Each row has a class, written after it.
[-19 -43 -10  43   2  12   7 -25   1  -2   5 -31  35 -22 -54 -12  12   5
 -12 -25  -5 -28  -8   4   3  42  -7 -30  -3  13 -17  -1  -5  -3 -52  23
 -22] : T
[  8 -50  29   4 -12   1   0 -19  15 -13  -1  -9   4  27 -31 -27  10  -1
 -41 -19 -29 -34 -22   7   6  33 -24  16 -12  24 -30  29 -24  37   4  35
  25] : Q
[ 31  15  22  19   1  12   0   7  33 -16  15 -24 -26   5 -16  -4  33  -2
 -25  -2 -15  19 -21 -22  40  12  59  22 -17 -17  26 -32  20   7 -28  11
  24] : U
[-26 -32 -12  15  21  -4  -6  -3  23 -21  -6  -7  21  -7 -27 -19   0  13
 -38 -20 -10  -3   0  33  17  58 -23 -21 -11  14 -20  11 -18  17 -23  28
 -13] : M
[ 41 -16  32  19   2  -1 -21  29  29  -4   6   0 -20   2 -10  -6   4 -20
 -25  10 -21 -18 -15  -7  33  -6  49   2  -5 -13  14 -30   4   1  -2   2
  44] : U
[ 45  33  23  26   5   4   3  11  30  -6  25 -54 -44  -1  38 -22   6   1
 -26 -12  -8   3   0 -18  42  16  35   3 -40 -19   3 -36  14  32  28  21
  47] : X
[-25  20 -11  63 -31 -10  44 -37 -77  52  11  36  13  10  -7  22 -51 -17
  22  44 -23   5 -11  15  -2 -54 -10  32  11  14   6 -46  50 -63 -29  42
 -14] : P
[-11 -67  -2   2  -1  -6  -7 -12  42 -27  -3 -15  21   9 -22 -19 -29  16
 -26  -8 -25 -35  -6  20  24  74 -12 -11   2  15 -48  -7 -18  -6  -9  26
  51] : U
[  7 -48 -41  15 -20  26  -2 -54 -12 -25  14  -9  17  15 -30 -44   0   6
 -20 -47  -9 -16   1  13 -12  52 -44 -18  -1  18 -22  62 -14  41 -53  28
 -12] : A
[ 44  24  -7  35 -19 -28   0  26  35  -7  30 -22 -62   4  16 -11  23 -12
   7 -20  -2  23 -42   3  28   8  44  30 -38 -15   4 -33  21  28  27  35
 -11] : F
[ 43  30  12  33  17 -16 -19   1  31   1  15 -20 -34  -2 -28 -25  -2  -1
  -8  -7  -4   0 -15  -5  17  14  29  21 -20 -31   1 -44  21   3  30  41
  32] : T
[ -2 -65  -7  11  -7   6  19 -12   8 -27   5 -22  35   1 -34 -23   5  19
 -30 -38 -19 -16 -11  -3   3  53 -20 -22  -3   6 -10  33  -9  14 -30  18
  13] : J
[-21  -5 -38   1 -29  25 -18 -57 -48  -9 -19  12   1   8 -36  -1 -11 -19
  12  16 -11  25 -10  31 -42 -53  10 -10  34  26   4  13  17 -39 -25  -8
 -22] : P
[-25 -36   9 -11 -37  10  -7 -45   8 -37  -6  10  29   6 -55 -29  15  28
 -19 -18  -9  20 -10   5 -16  27 -30  21   6   5 -49  30 -17   5 -30   7
  -6] : P
[ -1 -46 -15 -15 -21   6   8 -25   7 -29  10 -14  10  -7  23 -51  -3  17
 -10 -38  -9 -35   1  10 -11  56 -44  14 -14  17 -38  35 -13  24   0  30
  36] : G
[-35 -18 -38  -4 -41  -9  11 -40 -32  15   9 -17 -17   1  25   6 -31 -20
  29  17   3  -1 -19   5 -23  -6 -23 -15  10  30 -11 -22  30 -47  16   4
 -15] : W
[ -4 -56  -7  25  -3   8  35 -31  -9  -3  -8 -28  12 -18   1 -14  20  14
 -19 -19 -16 -17   7   0  18  64 -12 -24 -27  23   5  53  -6   8 -45   6
 -24] : K
[-11 -72   1   6 -13   0  53 -19  30   2   2 -57   6 -13  -5 -29  18  16
 -40 -19 -20 -34 -16   6  32  61 -13 -32 -33  17 -21   4   0  -9 -26  12
   8] : K
[ -4 -27 -50  19   2  12   2 -35 -45  10   0  17   7   3 -22  12 -37 -32
  18  14  -3   8  -4  25 -16 -18  -3 -23  10  34   6  12   6 -24 -29  10
 -11] : A
[  30  -13   21    6  -15    3   -2   36  -28   33    3  -62  -78   -4
   23   -2  -46  -12   -8   39   12  -20  -48   -8  -12  -36   42  -36
  -16   -7   44 -114   43  -45   38   14  -42] : A
[ 25  23  11  41 -17  -7  13   4  15  20  17 -52 -53   5  -5  12  62 -21
 -20  -9   2  14 -28 -16  43 -10  64 -13 -34   3  68 -62  15  11  10  25
  -5] : U
[-23 -25 -27  25 -32   7   9 -37 -47  30  11  19   4  11 -48  16  -1 -41
  16  24   0  12 -29  16 -26 -47  17   2  35  30   3   4   9 -57 -40 -11
 -39] : F
[-19 -31 -49  11  -1  23  -5 -40 -40   3 -14 -16  18  -5 -57   0 -20 -24
  12  21  13  19  -2  14 -28 -12  12 -36  27  20   7 -11  23 -62 -33  -3
  -6] : T
[-12 -32 -17   8  -6   6   3 -22 -20  -2 -10  -3   5  13 -26  11 -32 -24
   7  25  -7  17 -16  19 -11 -18   8 -10  13  28 -11  -3   9 -28 -16   0
  -5] : Q
[ 48  14  39  28  13   4 -13  -1  30   0  28 -51 -36  -1  -1 -12  16   0
 -33  -6  -6   0 -17 -31  31   3  47   5 -28 -22   7 -26  11  15  24  10
  38] : X
[ -2 -76   1  18 -11  34   4 -49  20 -20  23 -54  13  -7 -21 -56  11  -2
 -48 -23 -17  -9  -9   6  26  56   5 -38  -4  18 -16  19   6 -23 -79  -3
  12] : W
[-16 -65 -39  10  29   7   6 -16  21 -19   5  -8  33  -3 -43 -25 -13  21
 -32 -21 -20 -26  -4 -10  12  56 -31 -45 -16   7 -53  32 -13  35 -28  38
  44] : A
[ 64  30  30  51 -44  -4  12 -57   8   6  14 -17 -45   1   6  -8  33 -14
 -11 -19 -14  30  -4  14  40   5  41  43 -47   0  57  15   6   2 -13  13
  17] : K
[ 59   4  14  29 -10  -6 -17   1  64   4   0 -37 -40 -13 -77 -25  39  -6
 -44  -6  -1  32 -46   5  41  -9  70   4  15 -23  41 -47  35 -13 -29  10
  -5] : K
[-13 -35  12 -10 -19  -6   6 -29  13 -26  10 -18  15  12 -35 -29  -2  30
 -42 -43 -25 -23 -18  -5  -1  63 -39   2  -5   5 -24  43 -15  38 -13  26
  19] : J
[-13 -13 -14  25 -38   1   3 -36 -45   4  -5  12  -4   6  10 -21 -38 -39
  26   7  -4  21  -2  67 -36  -9 -19 -10  17  32 -18  20  10 -33 -21  -4
  -6] : M
[-20 -42 -91  16 -22  22 -28  -6 -25 -35 -12  26  30 -13 -45  -7 -29 -22
  46  25  -8  24   5  22 -26 -10  16 -51  44  10 -35   4  28 -49 -45 -22
  -7] : U
[-16 -54 -36  13  26   6 -16 -12 -21 -10 -22   7  19 -23 -65  50 -20 -36
  -8  46 -22  25 -42 -16 -23 -60  42 -30  27  22 -38   3  40 -54 -32 -12
 -27] : P
[-17 -22 -47  13 -21  17   3 -38 -50   1   7   8   6 -27 -11 -32 -22 -31
  28  10  -3  15   3  21 -37 -17   0 -23  25  31 -23  25  22 -36 -42  -5
   1] : G
[ 54  37  29  10 -23  -8   8  -9  19  -5  23 -23 -39  -3  54 -25  29  -2
 -16 -35   1  -1  -3  -8  23   8  17  54 -44 -13  36  -7  10  38  17  27
  41] : G
[-29 -36 -19   9 -22  -2  15 -35 -46  40   5   3  11  -1  -6  12 -16 -35
   5  22 -15 -13  -5   8  -8 -26 -11 -27  13  35   5 -21  11 -65 -10   0
  -9] : W
[-21 -41 -28 -13   2  -2 -21 -19 -21 -21  11  61  35  22 -19 -19 -16  35
  -6 -23 -36 -30  -3  -6   0  54 -66  47  -7   8 -28  57 -19  16  -3  44
   8] : W
[  2 -32 -45  -2 -13  14  27  -5 -25 -10   3  11  15 -17   4 -33 -31 -28
   4   9 -12  12  15  16 -12  -2 -15  -3  11  18 -44  -7  19 -38 -27  14
  28] : G
[ -5 -24 -22 -14   3  -3 -17 -37  -3 -20   7   0   8  -3  -6 -34  -4   3
 -24 -23 -16 -21   4  18  13  69 -29  -8 -30  37 -21  61 -15  48 -33  20
  -1] : A
[ 28  26   3  33  -1  10  -8  -8  11 -10  21 -10 -24 -20  -5 -28  29   9
 -11 -24   2  20  -5  -9  21   4  33  23 -25 -13  36 -10   7  26 -16  31
  26] : G
[ 52  49   9  -8  26 -14  14  -7  19  21  34 -49 -60   3  38  -6  17  -6
 -13 -31  -3   9  -9 -21  20   6  26  -7 -23 -23  61 -10  16  40  30  18
  11] : J
[  6 -34 -16  38  -4  10   2 -37   9 -21  10 -11  15   4 -23 -30  -3  10
 -27 -39 -12  -7  14  14  18  57 -19 -25 -30  10 -18  39 -28  43 -42  30
  18] : A
[ 20  11  38  -8 -44  11  28 -15   8 -21  29 -22 -17  26   2 -45  20  13
 -24 -27  12  13  -7  -8   7  16  -4  41 -13 -19  41  -2   7   5  -4  -5
  11] : J
[ 38  49   6  26 -29   6  -5 -30   4 -11  15 -27 -33  -2  10  -6  35   5
 -27 -18 -11  41   1 -19  28 -18  32  11 -46 -28  31 -11  22  28 -15  16
  -3] : P
[ 25  36 -10  60   5   5   1 -14 -21 -21   8  16  -7 -13  -8   1  37   0
 -16  -7 -24  43  20 -18  36   0  33  19 -57  -9  18  17  14  25 -27  32
 -19] : P
[ 58  43  26  43 -18   2  -4 -10 -30   8  22 -14 -30   4  29 -11  34 -22
 -13  -2 -20  -1  12 -21  28 -11  37  27 -53  -1  26   4  13  17  31  16
  31] : X
[ -8  -7   3   3 -16   4  -4 -22 -34  10 -16  23   7   2 -23  -1 -39 -34
  -5  24 -29  10 -12  51 -27 -19 -11  11  31  26 -31 -11   9 -49 -26   9
  -2] : M
[  0 -11 -45   4  -4  20 -16 -53 -28 -11   0  35  19   7 -52  -4 -52 -15
   5  17  -9  29  14  14 -18  -3 -18   0  28  13 -27  21   2 -22 -45   9
  12] : A
[-14 -33 -48   5  -8  15  19 -23 -27   9   2   0  13  -6 -27   7 -33 -34
  16  19  -9   3 -20  20 -18 -26   0 -29  20  32 -24 -17  22 -39 -39   4
  -6] : A
[-15 -16 -22  10 -40   1  33 -47 -19  14 -15 -14  -6   7 -26  -3 -11  -7
  12  11  -4   7 -11  24 -20  -7  -7   3  21  19   3  -9  19 -58  -8  -2
 -24] : K
[-15 -33 -39  28 -13  -2  10 -27   5  12   9  -2  10 -20 -78  37  33 -53
   7  12 -10  45 -42   0  -4 -42  48 -28  22  29 -37  -2   9 -38 -53 -12
 -23] : F
[ -7 -23 -49  20 -23  28  44 -50 -18  14  28 -11  14  19 -18 -33 -45 -46
  -8   3  -1   3  11  20 -16 -33 -21 -36  31   3 -39   1  26 -38 -67 -15
  10] : A
[ 46  29  10  27 -10   5   1  -7  23  -7  30 -11 -27  -2   2 -31  30   2
 -18 -20  -7   3  -3  -5  38  13  22  20 -50 -15  27 -22   4  35  -9  30
  18] : A
[ -6 -33 -21  23  -3  16 -16 -33 -14 -20  12  -9  25  -9 -24 -11   3  16
  -8 -20  -8   2   9  -9  10  48 -17 -15 -13  19 -26  42 -20  25 -16  17
   9] : X
[-19 -62 -87  20  17   5  16  23   4 -49   0 -33  40  -9 -10 -12 -12  17
 -16  -6 -12   1  -8 -24  24  55 -13 -52 -33  -3 -49  30  50  27 -48  20
 -26] : Q
[-27 -27 -31  24  -4  12   4   0 -23   7  -8  16  24 -16 -41   6  -7 -37
   1  28   1  24 -14  35 -10 -37  10 -33  27  22   0 -22  20 -49 -44  -8
 -19] : M
[-29 -26 -58  14 -14   3   3 -48 -31  10 -30  10  11 -17 -66   4 -20 -11
  23  31   0  39  -1  28 -20  -1   5 -31  41  34   1  11  19 -61 -34  -4
 -28] : K
[  -7  -49  -27   14   35    6  -25   -6   36  -30   -6   -4   40  -10
 -104  -20   10   19  -32  -33  -16   -7  -21    5   11   56   -4  -12
   11    0  -40   11  -13   15  -42   39    4] : T
[ -5 -35 -18  -5 -16   6   4 -42  13 -40   5 -16  10  18   8 -41  -8  28
 -22 -39 -18   0   2  32  12  51 -28   8 -29   8 -23  38 -12  25 -17  26
  14] : P
[-18 -25 -32  28  15   4  18 -20  -1 -22   3 -23  19 -10 -19  -3  27  15
   2 -23 -28  14  -7 -11  13  51  -3 -30 -42  19 -34  49  -1  47 -33  29
  -5] : Q
[-26 -43 -24  55  34  12  11  -1   2  -4   8 -26  52 -18 -46  16  53  13
 -21 -24   8   1   9 -44  21  20  15 -59 -21   1  -4  36 -13  29 -25  -4
   0] : X
[ -9 -66 -17  -4   4 -15  27 -11  36 -14 -18 -38   7  -2 -34 -16   6  29
 -23 -26 -22 -17 -32   9   7  68 -16 -11 -11  13 -38  15   1  -3  -1  28
  -8] : K
[-20 -19 -47  25 -24  18 -13 -45 -59   3 -10  24  27   3 -86 -12 -25 -22
   8  10  -8  24   6  16 -49 -31  -3 -43  63  14   5  24  11 -48 -37  -7
 -15] : J
[ 57  33  33   9  -3   3   1 -12  18 -13  16 -16 -41  18  32 -34  28   5
 -38 -20 -20   5  10  -3  32  -2  23  38 -51 -27  29 -10   2  25  22  26
  22] : P
[  0 -10 -60   5 -36   6 -15 -53 -52  10  13  26 -16  40 -19 -30 -34 -28
  28  10   0  -5   7  47 -24   3 -22  13  40  31  19  -2   7 -50   6  23
 -27] : U
[ -6 -59 -20   6 -11   9  18 -22  -1 -31   9 -37  22   1 -17 -34   0  18
 -33 -37 -18 -18 -11  -2   3  62 -20 -32 -11  10  -9  44   9  19 -35  16
  14] : J
[-28 -44 -19  -7 -13  -2  25  -9  11 -23   4 -21  27 -17  10 -35   6  11
 -17 -27   0 -22   5   7   0  43 -25  -6 -22  18 -37  16  -5   4 -16   8
   9] : G
[-25 -55 -38  27   3  -7  14 -13  -4  32 -11 -26   2   4 -52 -24 -35 -48
 -13  23  -1   9 -53  72 -11 -20   9 -52  57  46 -11 -41  44 -56 -33  27
  25] : M
[-21 -10 -11  -2 -31  -4 -23 -37   0 -17 -23  -3  13 -19 -15  11 -30 -18
   0  16  13  -4  -3  12 -33 -21   1   9  37  24 -17  -9  12 -36  -3 -14
  12] : G
[-18 -27 -38  22 -41  13  10 -42 -51  13  -1   8  16   1  -9  -2  -9 -35
  16  13 -18   8  -4  18 -15 -21  -8 -14  19  36   0  -1  23 -54 -33   2
   1] : W
[  0 -75  10  12  -6   5  38 -24  31 -10 -15 -46  12   2 -16 -23   0  19
 -51 -21 -29 -39 -11   9  21  59 -12 -17 -15  12 -25  14  -6 -11 -23  17
  21] : K
[ -2 -25 -42  22 -35  11  45 -38 -24   0 -23  -1   9   3 -20  -7 -16 -22
  11   4 -18  30  15  46  -4   2  -1  -8  14  28  -9   1   9 -57 -37   2
 -10] : K
[  5 -25 -22   5  -6  10   4 -28 -15  -1 -12  -5  19   6 -26  -8 -39 -28
  11   7   0   4   9  34 -17   0  -4  -6  24  14 -17 -16   7 -50 -18   4
  23] : T
[  2 -37 -39  15   3  16   1 -24 -16  -2 -13 -11  24 -11 -52  -3 -24 -32
  14   8 -13   4 -10  30 -18  -5  13 -22  27  22 -26 -20  19 -54 -35  10
  11] : T
[ 40  31   7  26 -19   7  31 -28  13  10  21 -26 -54   1  27 -29  -7  15
 -13 -11 -18   5   8   1  31  23   3  18 -30 -22  25 -22  13   6   1  32
  16] : K
[ 10 -39  16  10  18   2   4 -34  27  -7  -1   6  38   9 -63   1  26  23
  -4 -54 -40 -18 -45  12  -7  40 -10  26   2  15 -36  45 -31  45 -43  43
  31] : A
[  4  -3 -64  14 -38   8 -22 -58 -30   9  22  13   3  -9 -37 -23 -26 -22
  27   3  -8  -1 -11  33 -19 -12 -15 -20  16  23 -13   2  20 -17 -34  17
 -19] : A
[ 47   0  43  19  -2   7   2  12  46 -14  13 -45 -38   0  -7 -22  19  -6
 -47  -2 -12  23 -14  -3  56  18  45   2 -43  -9  16 -43   1  27 -12  23
  25] : Q
